Below are the code and all the weights of a small trained network. Each question names an input and a target symbol and asks about switching units off, where a switched-off unit gives its printed mean instead of its output.

import numpy as np


def w(rows, s, z=0):
    codes = np.array(rows[::2]) - 128.0
    scale = np.full(codes.shape[1], s)
    scale[-1] = z or s
    return codes * scale


def norm(h):
    return h / np.sqrt((h * h).mean(-1, keepdims=True) + 1e-5)


def f(y):
    return y / 2 * (1 + np.tanh(0.7978845608 * (y + 0.044715 * y**3)))


def softmax(a):
    e = np.exp(a - a.max(-1, keepdims=True))
    return e / e.sum(-1, keepdims=True)


def log_softmax(a):
    a = a - a.max(-1, keepdims=True)
    return a - np.log(np.exp(a).sum(-1, keepdims=True))


def net(x, mask):
    ids = ['αβγηθλμπστφψω'.index(c) for c in x.split()]
    T = len(ids)
    res = E[ids] + P[:T]
    u = 0
    for l in range(3):
        q, k, v = (norm(res) @ M[l].T for M in (Q, K, V))
        z = softmax(np.where(np.tri(T) > 0, q @ k.T / 4**0.5, -1e9)) @ v
        res = res + np.where(mask[u], z, O[l][:, -1]) @ O[l][:, :-1]
        u += 1
        y = f(norm(res) @ A[l][:, :-1].T + A[l][:, -1])
        res = res + np.where(mask[u : u + 4], y, B[l][:, -1]) @ B[l][:, :-1]
        u += 4
    return log_softmax(norm(res)[-1] @ U[:, :-1].T + U[:, -1])


Q, K, V, O, A, B = {}, {}, {}, {}, {}, {}
E = w([
[124,119,115,100],'α',
[81,106,167,126],'β',
[148,166,121,176],'γ',
[88,141,49,173],'η',
[205,118,192,164],'θ',
[126,217,159,54],'λ',
[142,129,137,145],'μ',
[193,159,94,126],'π',
[127,191,4,145],'σ',
[61,104,141,163],'τ',
[136,132,211,61],'φ',
[110,174,139,40],'ψ',
[130,78,232,147],'ω',
],0.021)
P = w([
[70,2,70,107],'0',
[135,159,159,111],'1',
[86,147,174,144],'2',
[86,156,168,147],'3',
[105,159,164,126],'4',
[84,160,165,141],'5',
[98,163,164,134],'6',
[105,160,163,132],'7',
[104,162,161,127],'8',
[75,153,164,148],'9',
[94,161,157,137],'10',
[101,160,156,134],'11',
[85,153,161,160],'12',
[78,151,158,157],'13',
],0.0074)
Q[0] = w([
[50,73,169,126],'0.h1',
[150,101,62,95],'0.h1',
[151,138,117,139],'0.h1',
[126,5,16,43],'0.h1',
],0.012)
K[0] = w([
[76,139,180,150],'0.h1',
[119,129,94,78],'0.h1',
[127,141,107,106],'0.h1',
[74,149,83,3],'0.h1',
],0.015)
V[0] = w([
[127,105,71,94],'0.h1',
[138,67,47,151],'0.h1',
[145,100,104,148],'0.h1',
[175,58,105,255],'0.h1',
],0.0082)
O[0] = w([
[93,151,137,85,4],'0.h1',
[154,156,119,34,9],'0.h1',
[163,141,108,93,106],'0.h1',
[254,138,78,53,199],'0.h1',
],0.0084,0.0034)
A[0] = w([
[139,210,11,118,35],'0.n1',
[135,169,197,5,137],'0.n2',
[191,192,61,211,122],'0.n3',
[157,123,108,123,2],'0.n4',
],0.011,0.0039)
B[0] = w([
[13,105,152,163,192],'0.n1',
[94,186,217,135,210],'0.n2',
[203,197,116,92,253],'0.n3',
[79,48,111,3,109],'0.n4',
],0.015,0.0059)
Q[1] = w([
[132,136,135,136],'1.h1',
[137,251,187,251],'1.h1',
[155,142,107,182],'1.h1',
[121,183,167,171],'1.h1',
],0.03)
K[1] = w([
[129,124,122,124],'1.h1',
[101,20,102,2],'1.h1',
[109,54,80,103],'1.h1',
[123,106,139,76],'1.h1',
],0.027)
V[1] = w([
[12,138,187,122],'1.h1',
[163,112,170,87],'1.h1',
[123,201,178,22],'1.h1',
[121,172,1,69],'1.h1',
],0.012)
O[1] = w([
[135,222,155,245,255],'1.h1',
[95,105,172,110,151],'1.h1',
[70,185,192,89,244],'1.h1',
[181,183,86,31,117],'1.h1',
],0.013,0.0084)
A[1] = w([
[59,162,73,192,136],'1.n1',
[153,82,167,87,96],'1.n2',
[197,187,155,83,76],'1.n3',
[177,101,250,105,4],'1.n4',
],0.018,0.0016)
B[1] = w([
[92,72,50,8,255],'1.n1',
[93,171,129,78,145],'1.n2',
[176,123,175,56,252],'1.n3',
[128,37,221,104,219],'1.n4',
],0.013,0.0073)
Q[2] = w([
[214,77,116,81],'2.h1',
[4,131,201,170],'2.h1',
[211,63,29,138],'2.h1',
[48,41,68,231],'2.h1',
],0.013)
K[2] = w([
[118,193,179,201],'2.h1',
[77,3,149,86],'2.h1',
[111,251,143,251],'2.h1',
[38,107,148,214],'2.h1',
],0.014)
V[2] = w([
[2,98,50,114],'2.h1',
[164,180,241,22],'2.h1',
[158,187,163,42],'2.h1',
[81,117,84,136],'2.h1',
],0.0052)
O[2] = w([
[229,164,91,156,87],'2.h1',
[93,3,71,27,253],'2.h1',
[115,56,126,98,193],'2.h1',
[174,157,132,151,98],'2.h1',
],0.0058,0.0036)
A[2] = w([
[230,109,248,149,131],'2.n1',
[131,70,117,3,253],'2.n2',
[201,49,57,96,159],'2.n3',
[171,114,64,224,58],'2.n4',
],0.018,0.0047)
B[2] = w([
[55,83,4,46,242],'2.n1',
[183,163,151,242,252],'2.n2',
[175,41,79,113,154],'2.n3',
[234,77,105,178,161],'2.n4',
],0.019,0.012)
U = w([
[81,156,150,88,174],'α',
[125,153,78,180,110],'β',
[224,186,192,112,113],'γ',
[178,140,80,91,162],'η',
[182,51,205,167,196],'θ',
[149,119,137,186,157],'λ',
[95,103,164,84,146],'μ',
[130,168,162,92,143],'π',
[215,190,87,94,129],'σ',
[167,44,73,71,152],'τ',
[105,119,146,201,138],'φ',
[88,198,48,167,2],'ψ',
[88,9,120,136,60],'ω',
],0.013,0.0026)

Each question gives the input, a string of symbols that net reads in full, and the target symbol t.
The units are the heads (4 rows each of Q, K, V and O) and the neurons (one row each of A and B). Each row of codes is followed by its name. A weight is (code - 128) times the scale printed after its matrix; where a second scale follows, it is the last column's (O, A, B and U).
mask holds one flag per unit, layer by layer, with each layer's heads first. A switched-off unit (its flag False) gives its mean, the last column of its rows in O or B, instead of its output. The means were averaged over made-up inputs and are rounded, as every weight is.
A unit's drop is (log p(t) with every unit on - log p(t) with that unit switched off) / (log p(t) with every unit on - log p(t) with every unit switched off).
The circuit of an input: a set's keep is (log p(t) with only the set's units on - log p(t) with every unit switched off) / (log p(t) with every unit on - log p(t) with every unit switched off). Starting from the 12 units with the biggest drops (on a tie, the unit counted first), units are removed one at a time, each time the one whose removal leaves the highest keep (on an exact tie, the one counted first), for as long as the keep stays at least 0.8.
circuit, biggest first: the units of the circuit, biggest drop first
most important unit: the unit with the biggest drop
k most important neurons: the k neurons with the biggest drops, biggest first
input γ τ γ ω ψ σ ψ η φ θ θ π μ τ, target γ: circuit, biggest first => [1.h1; 0.h1; 2.n2]
input τ β σ σ α φ γ η μ ω φ, target τ: 2 most important neurons => [2.n1; 0.n3]
input ω φ ψ θ θ λ λ η θ, target ω: circuit, biggest first => [1.h1; 2.n1]
input γ λ ω ω ψ φ π, target γ: most important unit => 0.h1
input γ φ α ω φ ψ α α γ, target γ: circuit, biggest first => [0.h1; 1.h1; 2.n2]
input τ φ θ β β η θ φ ψ γ φ π ω, target τ: 2 most important neurons => [0.n2; 0.n3]
input θ ω π α ω μ β β θ π π, target θ: circuit, biggest first => [1.h1; 2.n2; 0.h1]
input ω θ λ θ θ γ β λ η ψ α, target ω: 4 most important neurons => [2.n2; 1.n1; 0.n2; 0.n1]
input θ μ ψ, target θ: circuit, biggest first => [1.h1; 0.n2; 0.h1; 2.n2]
input γ τ λ σ μ θ α π θ η, target γ: 3 most important neurons => [0.n4; 2.n1; 2.n2]
input γ η α τ μ ψ π η β π, target γ: circuit, biggest first => [0.h1; 2.n2; 2.n1; 1.h1]
input β α π π φ γ λ η α θ, target τ: 4 most important neurons => [2.n1; 2.n2; 0.n1; 0.n2]
input γ η σ σ γ β γ π η α ψ φ σ β, target γ: 2 most important neurons => [0.n4; 2.n2]
input γ μ ψ α λ α σ ω θ θ θ λ η, target γ: 4 most important neurons => [0.n4; 2.n1; 2.n2; 0.n1]
input σ α γ α σ β ψ β μ, target σ: most important unit => 1.h1
input γ λ α σ θ σ σ τ α σ τ σ μ, target γ: 2 most important neurons => [0.n4; 2.n2]
input θ α μ φ π λ α μ φ, target θ: 2 most important neurons => [2.n2; 0.n3]
input τ ω θ φ β γ β, target τ: 4 most important neurons => [0.n2; 0.n3; 2.n3; 1.n4]
input φ ω β ψ β, target φ: circuit, biggest first => [0.h1; 1.h1]
input γ μ η ψ θ τ τ ω τ π σ γ, target γ: most important unit => 1.h1
input θ α α π β φ τ π ψ σ α γ π, target θ: 2 most important neurons => [0.n2; 2.n2]
